Below is a small trained network, with its code and all its weights. Each question gives an input and a target symbol and asks what happens when units are switched off, that is, made to give their printed mean instead of their output.

import numpy as np


def w(rows, s, z=0):
    codes = np.array(rows[::2]) - 128.0
    scale = np.full(codes.shape[1], s)
    scale[-1] = z or s
    return codes * scale


def f(y):
    return np.maximum(y, 0)


def softmax(a):
    e = np.exp(a - a.max(-1, keepdims=True))
    return e / e.sum(-1, keepdims=True)


def log_softmax(a):
    a = a - a.max(-1, keepdims=True)
    return a - np.log(np.exp(a).sum(-1, keepdims=True))


def net(x, mask):
    ids = ['ΛΞΠΩαβγδεζηθμσφψ'.index(c) for c in x.split()]
    T = len(ids)
    res = E[ids] + P[:T]
    u = 0
    for l in range(2):
        r = res
        for j in range(2):
            rows = slice(4 * j, 4 * j + 4)
            q, k, v = (r @ M[l][rows].T for M in (Q, K, V))
            z = softmax(np.where(np.tri(T) > 0, q @ k.T / 4**0.5, -1e9)) @ v
            o = O[l][rows]
            res = res + np.where(mask[u + j], z, o[:, -1]) @ o[:, :-1]
        u += 2
        y = f(res @ A[l][:, :-1].T + A[l][:, -1])
        res = res + np.where(mask[u : u + 16], y, B[l][:, -1]) @ B[l][:, :-1]
        u += 16
    return log_softmax(res[-1] @ U[:, :-1].T + U[:, -1])


Q, K, V, O, A, B = {}, {}, {}, {}, {}, {}
E = w([
[162,131,120,149,115],'Λ',
[87,159,175,31,153],'Ξ',
[174,110,137,55,97],'Π',
[175,42,197,47,184],'Ω',
[112,209,108,130,80],'α',
[70,83,123,116,158],'β',
[130,192,127,141,135],'γ',
[160,121,40,126,205],'δ',
[210,132,117,210,113],'ε',
[239,186,172,145,125],'ζ',
[121,193,127,65,169],'η',
[95,179,120,91,6],'θ',
[92,91,162,45,141],'μ',
[191,149,121,42,138],'σ',
[37,142,134,114,39],'φ',
[107,175,156,159,131],'ψ',
],0.017)
P = w([
[77,167,140,159,117],'0',
[125,62,130,90,89],'1',
[156,80,146,192,81],'2',
[79,152,32,132,137],'3',
[164,60,136,217,176],'4',
[146,87,121,160,58],'5',
[84,198,175,142,106],'6',
[120,122,170,77,71],'7',
[121,90,172,81,83],'8',
[101,174,107,161,173],'9',
[118,67,139,254,91],'10',
[143,101,175,100,72],'11',
[106,170,129,143,176],'12',
[102,107,218,73,36],'13',
],0.0093)
Q[0] = w([
[73,167,2,169,193],'L0H0',
[108,113,127,108,134],'L0H0',
[133,190,164,152,128],'L0H0',
[185,105,120,59,53],'L0H0',
[176,97,19,65,146],'L0H1',
[106,179,182,182,93],'L0H1',
[197,169,218,36,121],'L0H1',
[64,183,123,65,109],'L0H1',
],0.0091)
K[0] = w([
[182,85,107,88,89],'L0H0',
[81,90,59,160,63],'L0H0',
[27,185,182,110,130],'L0H0',
[87,134,137,147,65],'L0H0',
[159,121,19,104,137],'L0H1',
[64,152,255,127,46],'L0H1',
[91,236,240,166,80],'L0H1',
[58,130,46,139,156],'L0H1',
],0.0064)
V[0] = w([
[94,195,118,161,103],'L0H0',
[148,140,137,63,55],'L0H0',
[60,254,175,188,121],'L0H0',
[185,171,142,135,149],'L0H0',
[59,173,27,157,83],'L0H1',
[82,183,218,136,99],'L0H1',
[229,142,114,93,153],'L0H1',
[62,119,170,96,117],'L0H1',
],0.0068)
O[0] = w([
[76,121,53,165,68,183],'L0H0',
[127,140,201,161,101,215],'L0H0',
[118,110,50,132,115,248],'L0H0',
[250,178,3,100,202,165],'L0H0',
[174,163,130,243,120,133],'L0H1',
[62,162,9,113,93,251],'L0H1',
[216,165,155,116,100,153],'L0H1',
[132,140,158,121,165,157],'L0H1',
],0.0053,0.0027)
A[0] = w([
[85,160,135,159,155,131],'L0N0',
[175,124,159,118,172,179],'L0N1',
[120,141,120,54,131,126],'L0N2',
[104,163,143,145,84,170],'L0N3',
[155,118,140,132,76,118],'L0N4',
[110,156,118,77,55,9],'L0N5',
[131,203,108,135,177,116],'L0N6',
[152,152,198,90,76,63],'L0N7',
[162,94,128,141,95,159],'L0N8',
[135,170,151,245,136,128],'L0N9',
[133,113,79,95,147,109],'L0N10',
[173,157,139,119,146,215],'L0N11',
[156,146,136,207,109,219],'L0N12',
[131,83,142,101,122,144],'L0N13',
[96,131,117,190,52,186],'L0N14',
[157,88,158,131,113,253],'L0N15',
],0.012,0.0034)
B[0] = w([
[87,141,76,120,104,179],'L0N0',
[77,138,133,98,91,222],'L0N1',
[104,167,156,190,107,224],'L0N2',
[165,87,100,110,110,227],'L0N3',
[101,172,144,125,175,188],'L0N4',
[154,72,148,140,142,215],'L0N5',
[134,142,86,166,2,234],'L0N6',
[91,131,106,129,143,211],'L0N7',
[33,137,133,192,168,185],'L0N8',
[126,123,115,73,102,210],'L0N9',
[141,136,183,112,89,161],'L0N10',
[77,101,185,119,57,251],'L0N11',
[87,71,159,90,92,232],'L0N12',
[147,155,118,146,45,177],'L0N13',
[93,104,120,88,143,254],'L0N14',
[58,184,107,118,94,216],'L0N15',
],0.0083,0.0052)
Q[1] = w([
[81,131,165,71,237],'L1H0',
[1,179,55,53,152],'L1H0',
[172,174,75,53,95],'L1H0',
[212,61,135,150,179],'L1H0',
[161,122,116,92,230],'L1H1',
[116,93,59,169,158],'L1H1',
[88,73,200,78,69],'L1H1',
[75,123,123,43,109],'L1H1',
],0.0085)
K[1] = w([
[61,67,168,114,170],'L1H0',
[80,166,159,101,136],'L1H0',
[135,148,132,196,146],'L1H0',
[252,41,135,78,130],'L1H0',
[90,88,137,118,199],'L1H1',
[146,144,147,85,138],'L1H1',
[134,164,114,139,14],'L1H1',
[48,81,103,106,2],'L1H1',
],0.0081)
V[1] = w([
[166,141,115,30,135],'L1H0',
[157,169,128,201,137],'L1H0',
[88,157,154,140,146],'L1H0',
[148,128,88,189,86],'L1H0',
[8,93,152,188,127],'L1H1',
[158,225,136,139,166],'L1H1',
[89,126,131,45,164],'L1H1',
[140,107,154,43,119],'L1H1',
],0.011)
O[1] = w([
[157,69,172,178,66,114],'L1H0',
[59,132,173,124,118,53],'L1H0',
[116,123,145,99,201,160],'L1H0',
[12,132,96,213,98,171],'L1H0',
[126,91,115,164,254,255],'L1H1',
[82,169,169,109,166,4],'L1H1',
[193,113,74,145,175,143],'L1H1',
[153,117,157,214,102,166],'L1H1',
],0.0083,0.0096)
A[1] = w([
[183,73,155,86,138,3],'L1N0',
[57,80,124,215,128,121],'L1N1',
[132,86,107,176,77,191],'L1N2',
[96,122,52,130,122,75],'L1N3',
[100,201,86,170,94,91],'L1N4',
[161,255,131,217,143,156],'L1N5',
[80,159,139,84,97,150],'L1N6',
[87,60,156,135,178,103],'L1N7',
[140,105,36,145,75,217],'L1N8',
[183,112,130,125,46,233],'L1N9',
[136,149,107,166,186,176],'L1N10',
[86,105,106,81,183,136],'L1N11',
[175,19,159,188,89,85],'L1N12',
[54,180,89,253,102,180],'L1N13',
[113,168,75,49,117,104],'L1N14',
[176,134,125,170,154,96],'L1N15',
],0.0086,0.0038)
B[1] = w([
[84,142,136,191,114,141],'L1N0',
[134,168,48,54,111,217],'L1N1',
[115,146,202,195,101,213],'L1N2',
[234,97,51,146,78,188],'L1N3',
[182,123,176,61,142,185],'L1N4',
[22,57,171,59,167,152],'L1N5',
[158,103,163,124,158,186],'L1N6',
[182,241,155,94,77,163],'L1N7',
[80,172,208,182,209,243],'L1N8',
[158,122,226,130,149,181],'L1N9',
[101,129,148,11,118,161],'L1N10',
[185,160,97,63,173,158],'L1N11',
[49,168,148,102,142,191],'L1N12',
[131,157,134,102,96,248],'L1N13',
[200,3,110,146,112,150],'L1N14',
[79,38,72,59,93,151],'L1N15',
],0.0048,0.013)
U = w([
[123,119,125,142,136,236],'Λ',
[80,155,133,90,193,31],'Ξ',
[120,124,143,106,161,94],'Π',
[132,40,199,67,187,227],'Ω',
[150,97,95,171,77,2],'α',
[139,161,110,48,178,82],'β',
[191,167,74,112,66,52],'γ',
[119,124,141,147,141,138],'δ',
[55,114,140,169,158,94],'ε',
[128,89,183,147,70,150],'ζ',
[2,207,110,49,171,193],'η',
[111,59,113,180,121,154],'θ',
[124,130,141,72,178,39],'μ',
[179,139,121,113,103,62],'σ',
[93,70,73,123,150,145],'φ',
[141,143,77,131,105,85],'ψ',
],0.0078,0.0033)

Each question gives the input, a string of symbols that net reads in full, and the target symbol t.
The units are the heads (4 rows each of Q, K, V and O) and the neurons (one row each of A and B). Each row of codes is followed by its name. A weight is (code - 128) times the scale printed after its matrix; where a second scale follows, it is the last column's (O, A, B and U).
mask holds one flag per unit, layer by layer, with each layer's heads first. A switched-off unit (its flag False) gives its mean, the last column of its rows in O or B, instead of its output. The means were averaged over made-up inputs and are rounded, as every weight is.
A unit's drop is (log p(t) with every unit on - log p(t) with that unit switched off) / (log p(t) with every unit on - log p(t) with every unit switched off).
The circuit of an input: a set's keep is (log p(t) with only the set's units on - log p(t) with every unit switched off) / (log p(t) with every unit on - log p(t) with every unit switched off). Starting from the 12 units with the biggest drops (on a tie, the unit counted first), units are removed one at a time, each time the one whose removal leaves the highest keep (on an exact tie, the one counted first), for as long as the keep stays at least 0.8.
circuit, biggest first: the units of the circuit, biggest drop first
unit that matters most: the unit with the biggest drop
k most important neurons: the k neurons with the biggest drops, biggest first
top k neurons in layer l: the k neurons of layer l with the biggest drops, biggest first
which heads matter: for each layer, one digit per head in row order, 1 if its drop is at least 0.15 and else 0, layers parted by /
drop of u: that unit's drop, to one decimal
input η δ Λ η η β φ ψ η η Ω φ μ ζ, target η: which heads matter => 00 / 11
input ζ η η φ φ η Ω γ, target ζ: unit that matters most => L0N6
input φ Ω ζ φ, target φ: which heads matter => 11 / 01
input ζ η η ζ β η θ, target ζ: which heads matter => 10 / 11
input φ η η, target φ: circuit, biggest first => (L1H1; L0H0; L0N14)
input γ Λ σ η η β, target η: circuit, biggest first => (L0N6; L1H1)
input Ω ζ ζ, target Ω: which heads matter => 11 / 10
input η θ θ, target η: top 2 neurons in layer 0 => (L0N6; L0N5)
input ζ η α, target ζ: which heads matter => 10 / 11
input Ω ε η, target Ω: circuit, biggest first => (L1H0; L0H1; L0H0)
input φ θ φ Ξ η, target φ: circuit, biggest first => (L1H1; L0H0; L1N15; L0N14)
input η η η Ω γ Λ η η Ξ θ ψ, target η: 2 most important neurons => (L0N6; L0N12)
input η η φ Λ ε, target η: which heads matter => 00 / 00
input φ φ Λ, target φ: unit that matters most => L1H1
input Ξ η η φ, target φ: circuit, biggest first => (L0N14; L1H1)
input η η η θ φ, target η: 2 most important neurons => (L0N6; L1N1)
input ζ ε η, target ζ: 2 most important neurons => (L0N6; L0N2)
input η η Ω ε Λ, target η: top 2 neurons in layer 0 => (L0N6; L0N14)
input Ω φ ζ, target Ω: 2 most important neurons => (L0N6; L0N2)
input η Ω α, target η: circuit, biggest first => (L1H1)
input β α θ ζ, target ζ: top 3 neurons in layer 0 => (L0N6; L0N9; L0N11)
input η η φ σ θ, target η: top 2 neurons in layer 0 => (L0N6; L0N12)
input η ζ η Λ ζ ζ φ Ξ ζ ζ, target ζ: 2 most important neurons => (L0N6; L0N11)
input η Λ α ζ μ Λ η η η η η Π, target η: top 2 neurons in layer 0 => (L0N6; L0N2)
input η η φ η δ η ζ ζ η ζ ζ Ω, target ζ: which heads matter => 00 / 01
input η Ω Ω, target η: 2 most important neurons => (L0N13; L0N6)
input η η ζ η η θ η Ω η σ μ, target η: unit that matters most => L0N6
input η Ω φ, target η: top 2 neurons in layer 1 => (L1N1; L1N7)
input φ η δ η η φ φ η γ, target φ: top 2 neurons in layer 0 => (L0N14; L0N0)
input Ω Ω η, target Ω: drop of L1H0 => 0.6
